Here is a tiny trained network, its code and every weight. The questions are about switching its units off for an input and a class, where a switched-off unit gives its printed mean instead of its output.

import numpy as np


def w(rows, s, z=0):
    codes = np.array(rows[::2]) - 128.0
    scale = np.full(codes.shape[1], s)
    scale[-1] = z or s
    return codes * scale


def norm(h):
    return h / np.sqrt((h * h).mean(-1, keepdims=True) + 1e-5)


def f(y):
    return np.maximum(y, 0)


def log_softmax(a):
    a = a - a.max(-1, keepdims=True)
    return a - np.log(np.exp(a).sum(-1, keepdims=True))


def net(x, mask):
    res = np.array(x, float).reshape(1, 8) / 4 @ E
    u = 0
    for l in range(2):
        y = f(norm(res) @ A[l][:, :-1].T + A[l][:, -1])
        res = res + np.where(mask[u : u + 14], y, B[l][:, -1]) @ B[l][:, :-1]
        u += 14
    return log_softmax(norm(res)[-1] @ U[:, :-1].T + U[:, -1])


A, B = {}, {}
E = w([
[44,28,135,194,161],'x0',
[158,163,86,206,109],'x1',
[159,150,100,86,162],'x2',
[101,192,101,197,86],'x3',
[108,162,255,184,221],'x4',
[198,39,189,96,76],'x5',
[122,129,189,180,103],'x6',
[199,156,126,180,122],'x7',
],0.0065)
A[0] = w([
[173,43,24,218,160,3],'L0N1',
[111,114,100,176,105,42],'L0N2',
[144,165,118,108,116,56],'L0N3',
[191,111,187,195,100,141],'L0N4',
[104,120,190,131,159,115],'L0N5',
[116,121,212,168,252,169],'L0N6',
[83,189,238,89,61,151],'L0N7',
[109,123,67,195,55,118],'L0N8',
[211,46,191,64,120,59],'L0N9',
[169,90,173,98,82,16],'L0N10',
[202,131,40,108,222,70],'L0N11',
[148,87,150,75,137,54],'L0N12',
[176,114,167,163,101,7],'L0N13',
[204,98,209,218,89,176],'L0N14',
],0.011,0.0021)
B[0] = w([
[3,130,44,56,125,191],'L0N1',
[90,111,117,130,104,156],'L0N2',
[129,158,110,82,151,157],'L0N3',
[140,77,91,178,180,196],'L0N4',
[126,113,131,175,170,185],'L0N5',
[201,101,224,143,223,254],'L0N6',
[81,66,9,129,135,201],'L0N7',
[76,85,79,153,106,202],'L0N8',
[150,85,243,94,69,230],'L0N9',
[204,83,148,111,125,176],'L0N10',
[169,216,88,90,135,201],'L0N11',
[105,152,208,112,142,178],'L0N12',
[153,75,109,148,179,158],'L0N13',
[132,77,84,217,175,223],'L0N14',
],0.015,0.0068)
A[1] = w([
[127,137,147,148,113,7],'L1N1',
[143,150,51,102,163,130],'L1N2',
[123,98,149,99,60,13],'L1N3',
[167,224,89,117,114,14],'L1N4',
[93,184,172,143,33,62],'L1N5',
[84,163,182,127,131,80],'L1N6',
[212,87,85,144,49,109],'L1N7',
[144,179,72,87,158,79],'L1N8',
[35,176,220,145,248,174],'L1N9',
[165,176,206,154,61,157],'L1N10',
[61,130,73,178,152,46],'L1N11',
[117,133,170,190,147,99],'L1N12',
[38,128,193,154,235,204],'L1N13',
[70,45,96,62,151,116],'L1N14',
],0.012,0.0017)
B[1] = w([
[114,121,126,150,139,128],'L1N1',
[95,163,104,117,175,204],'L1N2',
[182,109,163,106,127,155],'L1N3',
[197,201,115,107,153,177],'L1N4',
[124,79,65,65,154,134],'L1N5',
[154,99,109,122,143,139],'L1N6',
[131,176,213,149,211,170],'L1N7',
[138,179,133,134,176,188],'L1N8',
[229,78,116,192,160,239],'L1N9',
[93,77,131,54,125,153],'L1N10',
[38,71,134,6,170,216],'L1N11',
[165,72,140,139,115,178],'L1N12',
[223,116,101,148,117,255],'L1N13',
[198,177,48,211,78,225],'L1N14',
],0.017,0.0078)
U = w([
[125,227,84,86,173,203],'0',
[98,116,114,115,60,34],'1',
[80,138,150,146,106,2],'2',
[184,48,139,187,172,219],'3',
[6,95,20,130,135,144],'4',
[49,186,177,190,74,21],'5',
[61,176,176,183,62,20],'6',
[117,106,225,27,81,128],'7',
],0.015,0.0058)

Each question gives the input, the list of numbers given to net, and the class t.
The units are the neurons (one row each of A and B). Each row of codes is followed by its name. A weight is (code - 128) times the scale printed after its matrix; where a second scale follows, it is the last column's (A, B and U).
mask holds one flag per neuron, layer by layer. A switched-off neuron (its flag False) gives its mean, the last column of its row in B, instead of its output. The means were averaged over made-up inputs and are rounded, as every weight is.
A unit's drop is (log p(t) with every unit on - log p(t) with that unit switched off) / (log p(t) with every unit on - log p(t) with every unit switched off).
The circuit of an input: a set's keep is (log p(t) with only the set's units on - log p(t) with every unit switched off) / (log p(t) with every unit on - log p(t) with every unit switched off). Starting from the 12 units with the biggest drops (on a tie, the unit counted first), units are removed one at a time, each time the one whose removal leaves the highest keep (on an exact tie, the one counted first), for as long as the keep stays at least 0.8.
units of the circuit, in order: the units of the circuit, biggest drop first
most important unit: the unit with the biggest drop
top k neurons: the k neurons with the biggest drops, biggest first
k most important neurons of layer l: the k neurons of layer l with the biggest drops, biggest first
drop when u is switched off: that unit's drop, to one decimal
input [0,-5,-5,-3,-6,5,0,4], class 7: units of the circuit, in order	(L0N9, L1N9)
input [8,3,-4,-3,-3,-7,8,6], class 4: units of the circuit, in order	(L0N1)
input [-8,-1,4,-7,6,-1,-2,1], class 7: units of the circuit, in order	(L0N14, L0N9)
input [3,6,6,7,2,-3,-3,-1], class 4: top 2 neurons	(L0N8, L1N11)
input [-8,-8,-3,-6,5,4,-5,-2], class 7: units of the circuit, in order	(L0N9, L0N14)
input [4,4,2,0,0,-4,-2,-3], class 4: units of the circuit, in order	(L0N1, L1N11)
input [-3,8,-3,5,-6,2,-8,-1], class 4: 2 most important neurons of layer 0	(L0N8, L0N1)
input [7,-5,-5,1,-6,-2,-5,-7], class 4: 2 most important neurons of layer 0	(L0N6, L0N9)
input [8,-3,-2,-5,-2,-3,-6,1], class 0: 3 most important neurons of layer 0	(L0N1, L0N9, L0N14)
input [-5,-2,0,3,-3,4,-8,-3], class 7: 2 most important neurons of layer 1	(L1N14, L1N10)
input [2,-1,-3,-3,-2,6,-4,4], class 7: 2 most important neurons of layer 1	(L1N9, L1N13)
input [-5,7,4,-7,1,6,-6,-3], class 7: drop when L0N9 is switched off	0.2
input [-8,-3,7,-8,-2,5,-2,6], class 7: drop when L0N9 is switched off	0.2
input [5,2,2,-5,-5,0,4,-7], class 1: most important unit	L0N6
input [-8,-5,2,-8,-3,7,1,7], class 7: drop when L0N9 is switched off	0.2
